Below is a small trained network, with its code and all its weights. Each question gives an input and a class and asks what happens when units are switched off, that is, made to give their printed mean instead of their output.

import numpy as np


def w(rows, s, z=0):
    codes = np.array(rows[::2]) - 128.0
    scale = np.full(codes.shape[1], s)
    scale[-1] = z or s
    return codes * scale


def f(y):
    return np.maximum(y, 0)


def log_softmax(a):
    a = a - a.max(-1, keepdims=True)
    return a - np.log(np.exp(a).sum(-1, keepdims=True))


def net(x, mask):
    res = np.array(x, float).reshape(1, 8) / 4 @ E
    y = f(res @ A[0][:, :-1].T + A[0][:, -1])
    res = res + np.where(mask, y, B[0][:, -1]) @ B[0][:, :-1]
    return log_softmax(res[-1] @ U[:, :-1].T + U[:, -1])


A, B = {}, {}
E = w([
[83,129,121,95,128,122,98,122,174,91,187,129],'x0',
[121,148,129,101,121,131,34,113,193,112,159,140],'x1',
[82,84,91,160,145,179,135,111,104,122,136,99],'x2',
[183,170,121,148,144,164,113,163,184,146,182,123],'x3',
[97,140,5,109,107,117,186,91,171,118,138,163],'x4',
[137,124,120,126,95,144,114,72,144,64,109,115],'x5',
[111,100,130,79,127,116,124,133,78,123,135,101],'x6',
[138,155,87,115,129,89,166,142,150,49,66,94],'x7',
],0.016)
A[0] = w([
[159,109,171,42,112,110,108,124,110,78,129,116,211],'N0',
[123,144,139,117,138,103,67,167,179,168,201,179,107],'N1',
[94,131,148,63,110,25,91,82,88,87,63,92,227],'N2',
[61,115,30,170,119,161,207,56,134,59,157,136,177],'N3',
[96,143,140,80,122,75,157,145,84,174,100,141,134],'N4',
[167,136,92,141,93,119,138,100,220,91,93,160,255],'N5',
[107,135,122,89,119,51,141,111,110,125,59,173,49],'N6',
[142,101,110,151,164,189,144,150,155,186,161,162,144],'N7',
[176,137,194,215,147,202,150,133,68,194,87,116,143],'N8',
[164,173,168,143,158,105,53,128,75,166,179,131,223],'N9',
[155,93,202,154,138,194,124,116,80,139,132,104,114],'N10',
[226,133,101,141,140,128,160,223,136,130,151,114,129],'N11',
[174,211,135,159,142,123,154,204,81,116,126,164,82],'N12',
[119,116,136,78,141,171,56,153,108,75,213,66,106],'N13',
[134,100,108,148,154,121,213,152,87,136,117,109,244],'N14',
[152,177,114,107,78,164,41,58,231,72,142,135,173],'N15',
[116,122,148,121,149,118,63,96,188,200,255,181,185],'N16',
[110,54,156,158,170,180,184,81,43,133,147,91,230],'N17',
[226,200,119,139,153,96,185,176,201,163,123,124,171],'N18',
],0.0085,0.0036)
B[0] = w([
[133,137,178,115,181,157,122,141,76,77,145,41,183],'N0',
[153,183,158,82,80,201,117,176,200,187,107,133,206],'N1',
[184,94,206,55,155,30,194,223,35,38,193,149,212],'N2',
[37,104,36,61,139,69,166,96,193,146,179,166,228],'N3',
[129,117,179,103,133,102,154,105,84,172,104,145,180],'N4',
[111,229,73,130,92,72,118,53,157,33,64,133,212],'N5',
[184,130,140,79,60,73,158,124,76,81,80,158,175],'N6',
[108,136,119,114,90,108,136,153,137,199,77,132,185],'N7',
[107,110,167,233,108,52,65,116,92,214,51,145,255],'N8',
[128,99,205,147,96,196,53,206,157,214,129,101,218],'N9',
[130,97,208,246,96,139,26,123,99,83,135,192,214],'N10',
[85,200,128,160,161,189,161,122,115,147,150,69,189],'N11',
[127,140,132,176,203,142,168,135,105,128,112,114,181],'N12',
[143,66,142,120,172,208,77,153,115,91,232,71,191],'N13',
[56,156,95,142,155,138,233,114,112,146,79,165,212],'N14',
[208,138,96,143,128,89,26,2,233,99,216,113,238],'N15',
[190,152,102,11,62,184,69,201,188,203,99,198,245],'N16',
[102,19,115,189,65,125,142,75,118,153,121,140,236],'N17',
[121,250,126,180,245,162,134,136,104,160,100,79,213],'N18',
],0.0067,0.017)
U = w([
[134,62,157,91,171,185,94,153,118,89,199,58,87],'0',
[7,48,37,97,128,132,204,105,142,165,142,136,170],'1',
[144,179,78,121,123,115,94,44,203,73,151,116,121],'2',
[119,106,146,75,129,81,213,143,73,100,82,135,211],'3',
[145,167,146,80,98,199,93,169,179,223,148,140,165],'4',
[108,57,169,222,101,134,120,123,101,179,90,132,7],'5',
[100,254,132,188,192,163,176,146,119,189,88,78,139],'6',
],0.0099,0.002)

Each question gives the input, the list of numbers given to net, and the class t.
The units are the neurons (one row each of A and B). Each row of codes is followed by its name. A weight is (code - 128) times the scale printed after its matrix; where a second scale follows, it is the last column's (A, B and U).
mask holds one flag per neuron, in row order. A switched-off neuron (its flag False) gives its mean, the last column of its row in B, instead of its output. The means were averaged over made-up inputs and are rounded, as every weight is.
A unit's drop is (log p(t) with every unit on - log p(t) with that unit switched off) / (log p(t) with every unit on - log p(t) with every unit switched off).
The circuit of an input: a set's keep is (log p(t) with only the set's units on - log p(t) with every unit switched off) / (log p(t) with every unit on - log p(t) with every unit switched off). Starting from the 12 units with the biggest drops (on a tie, the unit counted first), units are removed one at a time, each time the one whose removal leaves the highest keep (on an exact tie, the one counted first), for as long as the keep stays at least 0.8.
circuit, biggest first: the units of the circuit, biggest drop first
top k neurons: the k neurons with the biggest drops, biggest first
drop of u: that unit's drop, to one decimal
input [8,-2,-8,8,6,-6,-8,3], class 6: circuit, biggest first -> [N18]
input [2,7,7,-7,0,4,1,-2], class 0: top 2 neurons -> [N13, N2]
input [8,-6,3,6,-6,8,-8,-2], class 2: top 3 neurons -> [N15, N1, N4]
input [0,-6,0,7,3,7,-8,-2], class 2: top 4 neurons -> [N15, N5, N3, N9]
input [6,1,-2,5,6,-7,-8,2], class 2: top 3 neurons -> [N5, N15, N9]
input [4,7,4,7,0,-4,-6,5], class 2: top 2 neurons -> [N15, N5]
input [-6,1,8,-2,-6,7,8,7], class 3: top 2 neurons -> [N2, N9]
input [8,0,-7,5,-6,-5,4,8], class 0: top 3 neurons -> [N13, N8, N14]
input [8,6,0,-7,-5,3,-6,-1], class 0: top 3 neurons -> [N13, N2, N0]
input [-5,5,6,4,-8,6,-1,6], class 0: drop of N8 -> -0.1
input [1,-4,0,-3,0,8,3,2], class 3: drop of N2 -> 0.6
input [-4,-2,7,0,-3,3,-6,8], class 1: drop of N3 -> 0.4
input [5,7,-3,-3,-8,-4,-6,7], class 0: drop of N2 -> 0.2
input [-8,8,4,2,-8,7,-8,4], class 2: circuit, biggest first -> [N15]
